Below are the code and all the weights of a small trained network. Each question names an input and a target symbol and asks about switching units off, where a switched-off unit gives its printed mean instead of its output.

import numpy as np


def w(rows, s, z=0):
    codes = np.array(rows[::2]) - 128.0
    scale = np.full(codes.shape[1], s)
    scale[-1] = z or s
    return codes * scale


def f(y):
    return np.maximum(y, 0)


def softmax(a):
    e = np.exp(a - a.max(-1, keepdims=True))
    return e / e.sum(-1, keepdims=True)


def log_softmax(a):
    a = a - a.max(-1, keepdims=True)
    return a - np.log(np.exp(a).sum(-1, keepdims=True))


def net(x, mask):
    ids = ['ΔΣΨαεζηθμπφω'.index(c) for c in x.split()]
    T = len(ids)
    res = E[ids] + P[:T]
    r = res
    for j in range(2):
        rows = slice(2 * j, 2 * j + 2)
        q, k, v = (r @ M[0][rows].T for M in (Q, K, V))
        z = softmax(np.where(np.tri(T) > 0, q @ k.T / 2**0.5, -1e9)) @ v
        o = O[0][rows]
        res = res + np.where(mask[j], z, o[:, -1]) @ o[:, :-1]
    y = f(res @ A[0][:, :-1].T + A[0][:, -1])
    res = res + np.where(mask[2:18], y, B[0][:, -1]) @ B[0][:, :-1]
    return log_softmax(res[-1] @ U[:, :-1].T + U[:, -1])


Q, K, V, O, A, B = {}, {}, {}, {}, {}, {}
E = w([
[149,147,181,150],'Δ',
[141,173,109,96],'Σ',
[136,153,180,166],'Ψ',
[160,63,81,90],'α',
[75,57,163,119],'ε',
[128,197,123,143],'ζ',
[133,251,134,128],'η',
[129,176,109,124],'θ',
[107,112,178,140],'μ',
[172,113,177,165],'π',
[132,124,185,93],'φ',
[144,147,184,128],'ω',
],0.021)
P = w([
[165,103,184,91],'0',
[154,136,139,174],'1',
[149,153,122,212],'2',
[157,139,133,172],'3',
[148,141,151,93],'4',
[163,113,168,7],'5',
[131,119,142,101],'6',
[115,114,139,135],'7',
[100,78,119,227],'8',
[126,109,133,121],'9',
],0.016)
Q[0] = w([
[113,164,181,104],'H1',
[185,176,168,218],'H1',
[60,109,243,25],'H2',
[254,118,166,235],'H2',
],0.0082)
K[0] = w([
[164,144,113,143],'H1',
[193,134,130,193],'H1',
[88,106,90,253],'H2',
[139,110,205,105],'H2',
],0.014)
V[0] = w([
[86,116,191,31],'H1',
[245,130,167,116],'H1',
[174,53,100,80],'H2',
[137,115,156,214],'H2',
],0.012)
O[0] = w([
[124,190,128,181,118],'H1',
[108,158,108,128,254],'H1',
[43,115,170,2,180],'H2',
[15,81,138,162,124],'H2',
],0.0089,0.0095)
A[0] = w([
[232,159,133,99,253],'N1',
[81,94,213,135,101],'N2',
[214,251,61,68,9],'N3',
[72,176,141,173,157],'N4',
[129,46,199,63,157],'N5',
[100,52,57,151,98],'N6',
[202,141,154,192,155],'N7',
[122,87,90,101,123],'N8',
[93,63,90,129,196],'N9',
[163,95,239,144,208],'N10',
[139,186,157,124,206],'N11',
[130,182,197,115,199],'N12',
[168,165,45,78,98],'N13',
[57,143,57,111,165],'N14',
[139,84,196,107,113],'N15',
[106,186,124,120,78],'N16',
],0.011,0.0047)
B[0] = w([
[15,9,109,172,254],'N1',
[178,31,144,237,179],'N2',
[214,77,145,106,239],'N3',
[147,137,83,45,176],'N4',
[138,150,58,136,251],'N5',
[89,254,68,140,161],'N6',
[68,116,47,129,187],'N7',
[100,150,179,133,171],'N8',
[161,195,156,117,183],'N9',
[54,135,110,150,196],'N10',
[85,109,114,114,209],'N11',
[92,130,82,206,229],'N12',
[137,10,240,184,212],'N13',
[223,161,67,30,187],'N14',
[133,121,42,240,179],'N15',
[185,62,103,72,165],'N16',
],0.0057,0.0085)
U = w([
[140,147,111,126,101],'Δ',
[176,44,213,136,64],'Σ',
[151,171,86,140,116],'Ψ',
[87,78,158,56,181],'α',
[111,121,153,117,83],'ε',
[12,109,136,155,138],'ζ',
[202,80,113,165,123],'η',
[121,84,174,152,254],'θ',
[136,141,120,127,109],'μ',
[109,186,82,103,136],'π',
[139,83,182,127,82],'φ',
[139,117,131,128,46],'ω',
],0.012,0.0044)

Each question gives the input, a string of symbols that net reads in full, and the target symbol t.
The units are the heads (2 rows each of Q, K, V and O) and the neurons (one row each of A and B). Each row of codes is followed by its name. A weight is (code - 128) times the scale printed after its matrix; where a second scale follows, it is the last column's (O, A, B and U).
mask holds one flag per unit, heads first, then neurons. A switched-off unit (its flag False) gives its mean, the last column of its rows in O or B, instead of its output. The means were averaged over made-up inputs and are rounded, as every weight is.
A unit's drop is (log p(t) with every unit on - log p(t) with that unit switched off) / (log p(t) with every unit on - log p(t) with every unit switched off).
The circuit of an input: a set's keep is (log p(t) with only the set's units on - log p(t) with every unit switched off) / (log p(t) with every unit on - log p(t) with every unit switched off). Starting from the 12 units with the biggest drops (on a tie, the unit counted first), units are removed one at a time, each time the one whose removal leaves the highest keep (on an exact tie, the one counted first), for as long as the keep stays at least 0.8.
circuit, biggest first: the units of the circuit, biggest drop first
most important unit: the unit with the biggest drop
k most important neurons: the k neurons with the biggest drops, biggest first
heads that matter: for each layer, one digit per head in row order, 1 if its drop is at least 0.15 and else 0, layers parted by /
drop of u: that unit's drop, to one decimal
input α φ η, target α: circuit, biggest first : [H2; H1]
input θ Ψ α ε η α μ θ α π, target ζ: most important unit : N10
input η η ω, target ζ: 2 most important neurons : [N7; N1]
input θ π π α π π α ω α, target π: heads that matter : 00
input η α Ψ, target ζ: heads that matter : 01
input α η π ε Σ Δ φ, target ζ: heads that matter : 00
input η η Δ, target ζ: 3 most important neurons : [N7; N1; N10]
input π α Ψ α, target π: heads that matter : 01
input α η θ α α φ α θ α π, target ζ: 2 most important neurons : [N1; N10]
input α α θ θ ω, target ζ: 2 most important neurons : [N10; N3]
input Σ η ε α π π α Ψ θ, target π: 2 most important neurons : [N13; N1]
input η α α Ψ η η, target α: drop of N16 : 0.1
input θ θ Δ, target ζ: drop of N14 : 0.1
input α η η η η, target η: drop of H2 : 0.6
input η Ψ ε θ, target η: most important neuron : [N3]
